Each row is followed by one of two labels, saying whether the row has a hidden trait. Each part has a new trait and two new labels.
In the rows, 100 means zero.
[108  97  73  47 106 119 115 102  93 103  91 131 102 111  86  81  97  94
  85  85  95 101  81  83 142 110 200  85 130  70  90  79  94 105  88 140
 118 131  93 111  84  74  99 126 104  62 125  85 124 127  78  83  93 153
  66  81 122  70 110  86 109 130 103 107  97 100 114  74 157  94  69 120
 105 101 106  68] => nani
[ 99  93 108 117  95 104  93  84 100  99 100  96 105 105 101  84 105  85
 103  91  94  90 100  96 117 114  75 103 106 123  98 103 103  98  97  86
 104 117 102 105 102 105 105  68  68 108  85 100 111 113 112 122 100 101
 104  98 106  91  98  90 101 112  87  99 100 101 104 124  92 100 123 105
  90  75 112  91] => nani
[ 81 142  33 192 110 108 121  65 129  96  54 110 106  94  88  96 103  42
  90  91  59  98 100  51  38 121  72  91 113 139 143 102 122  55 117  93
 161 144 125  78  97  90  95  33   0  66  72  70 120 120 135  29 108  78
 126  82 126 114 127  97  95 100 109  93 119  82  85 137  67 109 104 116
  42  91  78 121] => lav
[ 98  99 105  98  98 101 100 102  99 100  99 100  96 100 101 101 100  99
 100 100 101 101  99 102  97  99 107  99  97 103  98  97 100 103  98  97
 101 100  98 104 101 101  99 101  93 101  97  96 100 101  97 106 101  99
  99 101  93 100 100 100 100  89  98 100  99 100  98 107 104  99  99 101
  98  94 103 101] => lav
[ 74  81  89  99  99 127  94 101 102 106  94  87 121 118  93  52 110  68
  47  94 103  86  97 104 170 129 200  81 115 134  59 126  93  83  68  78
 112  78 136 114 124  88 112 107  90 109  96 137 126 115 135 105 100  94
 111  98 136  56 107  68  91 142  72  75  99 102 118 162 101  78 155 125
  56 117  81 104] => nani
[118  97  70  83 111 109 111  93  99 101 102 111 101 110  97  85  95  91
 106  87  99 101  96  90 122 117 199  96 117  76  95  90  91 101 107 140
  81 103  97 100  92  62  96 134 115  66 107 113 113 119  77  92 110 126
  74  83 114  80 114 106 105 110 110 104  92  98 116  84 149  99  62 120
 108 120 104  73] => nani
[128  95  51  52 120 116 120  87  96 100  95 123 108 123  93  69  91  81
 105  82  94 108  90  94 143 129 200  93 138  50  96  89  88  97 110 173
  88 111  94 100  86  45  92 150 147  35 109 118 122 123  59 105 127 146
  47  69 121  62 130 100 108 113 122 111  81  96 126  69 189  97  26 131
 114 125 112  62] => nani
[ 84  96 132  54  83  76  85  70  89  93 124  80  66  83 100 114 103 142
 117  90  95 113  98 141  77  94 125  76  88 107 104  78  94 110  76  98
 147  89  67 143 110 102 109 151 143 112 109  78 109  72 118 144 114  92
  88 102 105 108  60  84  94  98 124  89  95 108  93 140  93 118 157 105
 104 119 114 127] => lav
[ 92  95 125 102 100  92  96 121 101 103 104 101 112 105 106  99 101 109
  94  92 105  98  99 100 103 101 107 103  87  86  91 104  97 121 103 117
  86  82  88  97 108  86  96  89 109  96 110 109  90  97  90 121  93 104
  98 115 103  88 102  99 103  98  95 102 102 108 109  65  90  97  99  84
 110  98  89 100] => lav
[123 105 100  73 104 106 101 109  93  98  98  92  96 101 102 113 107 123
  90 106 113 105 100 105 106  95  96  96 100  87  98 107  99  94  88  70
 101  86  99 101 101 121 100 128  99 109  92  89  94  96  97 107  99 148
 101 100  91 116 108  95  93 108 102 101 102 106  90  97  95  93  85  90
 102  93  96 111] => nani
[129  74 143  36  99 111  93 107  71 100 127 105  91 103 103 102  94 131
 107 123 131  99 102 126 161  80 119 107 107  74  76 106  89 108  89  92
  44  86 109 108  85 125 106 152 187 130 104 122  93  94  73 120  98 120
  89 101  69  97  89 105 105 111  86 108  81 100 111  87 135  85  77 108
 130 104 137  67] => lav
[104 100  98  77 103 103 104 111 100 106 110  97  86  91  97 104 100 111
 114  93 101  86 101  77 102 106 133 100  98 120  88  71 103 123  93  92
  70  99  95  97  90  80 100 137  42  99 122  97 108 133 106  87  76 112
 100  96 109 100  95 114 103 128  83 101 103  95  99 107 119 100 104 110
 103 117  88  83] => nani
[140 100  99  75 106 102 102  87  96 104 117  87  71  96 107 103  96 102
 154 107 109  97 119 106  95 109 183 119  81 118  94  89 100  94 112  88
  82  79 107  83 103 127  95 141  68  90  76 149  88 117 105 152  98  83
 110  91  85 123 108 136  89  81  81  97  83  81  89 159 141  94  81 111
 117 108  96 100] => nani
[110  98  95 122 101  98  95  82  99  92  90  96 109 113 108  91  98  82
 104 113 103 119 107 129  93 100 101 107  99  85 116 135  96  63 117 108
 140  93 113  95 113 149  98  71 164 101  52 131  81  59  89 138 138  82
 102 102  79 115 111  98  91  37 121  97  82 101  98 121  88  96  80  91
 106  73 117 150] => nani
[ 89 102 107  95  95  90  89 104 103  99  99  95  96  98 101 103 103 104
 101  93  98 106  98 104  84 103 102  94  93 105 103  95  99 110  94 109
 126  99  86 109 108  99 100  99  94  95  99  92  98  96 127 116 102  98
  98 108 118 100  95  93  97  95 106  95 102 104  96 106  89 107 126  93
  99  95  90 123] => lav
[125  97  84  48 105 116 110  94  93 102  94 123  90 111  92  90  97  97
 104 100 101 107  92  97 122 110 182  98 127  80  92  90  94  87  94 118
 121 121 101 104  91 116  98 125 107  71  95 106 107 113  80 119 119 130
  82  84 101  92 112  98  98 102  98 101  88  93 102 120 146  90  74 121
 102  89 114  88] => nani
[122  95 100 107 104 110  87  86 101  97  98  74 120 113 107  85 115  87
  78  92 104  89 104 103 127 120 130  95 107 113  90 113 101  96  86  56
 100  90 101 106 106  92 107 124  84 115  87  93 111  90 102 130  89 157
 107 100 106  94 110  72  96 124  92  98 103 113 106 113  82  98 110 101
  92  77 107  98] => nani
[103 101  91 105 105 100 101 112 106 108 118  86  93  85 101 105 101 109
 117  85  97  77 106  74 106 109 139 104  81 121  86  71 104 140 101  99
  34  81  95  94  86  31  98 139  35  95 136  97 112 139 107  79  59  99
  97  96 118  88  97 119 108 135  83 105 111  94 106  78 114 110 104 106
 107 145  73  56] => nani
[108  72 159   7  89  90  82 108  74 100 137  86  71  95 106 109  98 147
 112 105 127 106  98 149 134  81 126  96  93  78  77  88  84 125  76 105
  88  68  74 133 104 119 106 164 185 134 122 109  92  80  74 165  97 117
  81 112  84  93  68  94 100 105 103  98  84 114 105  95 122  98 119  95
 138 113 125 100] => lav
[ 77 101  79  78 106 105 113 127 101 105  99 124  89  97  91 110  93 117
  79 113 108 112  98  97  92  86 135  87  95  77  89 114  92  87  95 129
  99  65 116 101 108  93  96 158 155  89 121 124  94  89 100  42 105  63
  96 101 108  93 106 109  93  92 111  89 101  93  99  86 124  90  84 105
  93 157  64 115] => nani
